[[133 136 146 150 129 110 147 143 118 118 151 128 126 151 152 126]
 [130 130 135 135 129 124 135 131 123 125 135 128 126 133 133 128]
 [124 124 114 108 127 137 111 117 141 133 106 128 134 107 111 130]
 [125 120 110 121 126 136 116 121 112 129 124 120 116 125 112 118]]
=>
[[130 130 135 135 129 124 135 131 123 125 135 128 126 133 133 128]
 [125 120 110 121 126 136 116 121 112 129 124 120 116 125 112 118]]

[[129 107 130 129 137 139 124 127 132 130 131 131 123 128]
 [130 121 145 126 138 139 128 145 133 129 136 130 126 119]
 [131 149 134 141 118 120 134 129 130 128 129 127 133 108]
 [126 126 125 155 136 138 127 118 131 130 129 129 128 122]]
=>
[[130 121 145 126 138 139 128 145 133 129 136 130 126 119]
 [126 126 125 155 136 138 127 118 131 130 129 129 128 122]]

[[142 111 144 119 124 140]
 [122 113 141 114 105 138]]
=>
[[122 113 141 114 105 138]]

[[110 137]
 [105 128]
 [120 146]
 [111 126]
 [122 129]
 [124 137]
 [114 135]
 [103 131]
 [128 135]
 [119 126]
 [108 138]]
=>
[[105 128]
 [111 126]
 [124 137]
 [103 131]
 [119 126]]

[[130 151]
 [128 151]
 [129 151]
 [131 151]
 [128 150]]
=>
[[128 151]
 [131 151]]

[[145 121 126 117 109]
 [149 147 123 147 140]
 [124 127 148 132 106]
 [118 133 140 137 110]
 [109 108 146 117 110]
 [112 118 107 109 110]
 [145 127 134 123 114]
 [135 143 145 143 121]
 [108 117 122 115 129]
 [148 138 132 133 114]
 [130 131 135 139 122]
 [109 141 145 146 121]]
=>
[[149 147 123 147 140]
 [118 133 140 137 110]
 [112 118 107 109 110]
 [135 143 145 143 121]
 [148 138 132 133 114]
 [109 141 145 146 121]]

[[129 130]
 [132 132]
 [109 107]
 [133 134]]
=>
[[132 132]
 [133 134]]

[[149 111 149 140 107]
 [129 106 149 143 122]]
=>
[[129 106 149 143 122]]

[[142 115 133 125 133 123 140 119 123 143 126 118]
 [144 128 129 126 136 141 115 131 119 131 131 120]
 [134 138 123 125 116 127 107 119 120 124 140 141]
 [121 125 127 125 132 120 140 129 147 127 110 122]
 [123 109 126 125 138 130 147 125 119 130 130 130]]
=>
[[144 128 129 126 136 141 115 131 119 131 131 120]
 [121 125 127 125 132 120 140 129 147 127 110 122]]
---
[[105 123 135 133 117 121 150 132 116 123]
 [145 122 114 132 129 136 115 126 141 117]]
=>
[[105 135 117 150 116]
 [145 114 129 115 141]]

[[127 127 126 120 124 132 129 128 123 131 132 123 126 130 129 128]
 [135 129 128 129 141 140 129 129 121 130 126 131 123 104 128 126]
 [125 126 131 131 134 117 131 128 126 128 138 135 129 117 129 127]
 [116 126 124 102 128 107 129 127 134 128 139 117 133 140 125 127]
 [142 132 136 139 125 135 124 132 131 130 111 145 134 137 134 131]]
=>
[[127 126 124 129 123 132 126 129]
 [135 128 141 129 121 126 123 128]
 [125 131 134 131 126 138 129 129]
 [116 124 128 129 134 139 133 125]
 [142 136 125 124 131 111 134 134]]

[[125 130 126 128 124 121 133 137 128 141 125 141 131 103]
 [130 137 116 127 127 127 118 137 129 134 114 127 127 109]]
=>
[[125 126 124 133 128 125 131]
 [130 116 127 118 129 114 127]]

[[121 128]
 [153 142]
 [119 127]
 [126 125]
 [114 125]
 [116 127]
 [123 130]]
=>
[[121]
 [153]
 [119]
 [126]
 [114]
 [116]
 [123]]

[[128 129 138 153]
 [131 153 139 128]
 [129 129 132 155]]
=>
[[128 138]
 [131 139]
 [129 132]]

[[130 127 124 128 132]
 [130 127 124 128 131]
 [130 131 123 125 134]
 [129 125 131 128 130]
 [127 131 123 126 123]
 [127 133 130 128 104]
 [131 127 123 132 110]
 [127 132 130 126 127]
 [126 132 132 125 126]
 [114 148 134 109 132]]
=>
[[130 124 132]
 [130 124 131]
 [130 123 134]
 [129 131 130]
 [127 123 123]
 [127 130 104]
 [131 123 110]
 [127 130 127]
 [126 132 126]
 [114 134 132]]

[[116 124 127 121 123 134 116 135 119 119 120]
 [135 123 124 126 121 126 149 133 132 133 130]]
=>
[[116 127 123 116 119 120]
 [135 124 121 149 132 130]]

[[139 133 128 132 140 124 131 127]
 [134 125 125 128 130 128 123 131]
 [136 123 127 131 139 117 121 129]
 [134 130 126 128 130 132 129 129]
 [116 136 129 123 126 127 141 124]
 [147 128 126 132 132 133 120 131]
 [122 135 128 125 129 129 139 125]
 [149 134 128 134 138 130 127 128]
 [135 126 126 129 134 125 125 130]]
=>
[[139 128 140 131]
 [134 125 130 123]
 [136 127 139 121]
 [134 126 130 129]
 [116 129 126 141]
 [147 126 132 120]
 [122 128 129 139]
 [149 128 138 127]
 [135 126 134 125]]
---
[[143 132 128 143 148 126 123 154]
 [133 137 137 139 139 131 143 135]
 [117 115 118 109 104 121 115 101]
 [117 126 124 115 113 128 126 109]]
=>
[[133 137 137 139 139 131 143 135]
 [143 132 128 143 148 126 123 154]
 [117 126 124 115 113 128 126 109]
 [117 115 118 109 104 121 115 101]]

[[136 117 123 149]
 [141 133 117 126]
 [121 118 138 127]]
=>
[[121 118 138 127]
 [136 117 123 149]
 [141 133 117 126]]

[[154 146 144]
 [128 123 146]
 [142 125 127]
 [119 114 118]
 [123 121 130]
 [145 141 114]]
=>
[[128 123 146]
 [154 146 144]
 [123 121 130]
 [142 125 127]
 [119 114 118]
 [145 141 114]]

[[138 131  99 125 151 131 118 123]
 [141 131 123 136 134 134 107 128]]
=>
[[141 131 123 136 134 134 107 128]
 [138 131  99 125 151 131 118 123]]

[[120 119 141 110 119 121 118 115]
 [109 125 134 123 108 111 125 118]
 [142 126 120 141 140 137 126 129]
 [127 135 115 145 126 126 136 136]
 [141 125 124 135 139 136 125 126]
 [145 125 122 137 142 138 125 128]
 [114 123 136 119 113 116 123 117]
 [129 132 114 149 128 128 133 134]
 [126 137 117 143 125 124 138 136]
 [130 103 137 121 130 133 101 106]]
=>
[[120 119 141 110 119 121 118 115]
 [130 103 137 121 130 133 101 106]
 [114 123 136 119 113 116 123 117]
 [109 125 134 123 108 111 125 118]
 [141 125 124 135 139 136 125 126]
 [145 125 122 137 142 138 125 128]
 [142 126 120 141 140 137 126 129]
 [126 137 117 143 125 124 138 136]
 [127 135 115 145 126 126 136 136]
 [129 132 114 149 128 128 133 134]]

[[124 122 124 109 128 150 123 117]
 [127 139 130 138 131 116 132 134]]
=>
[[127 139 130 138 131 116 132 134]
 [124 122 124 109 128 150 123 117]]
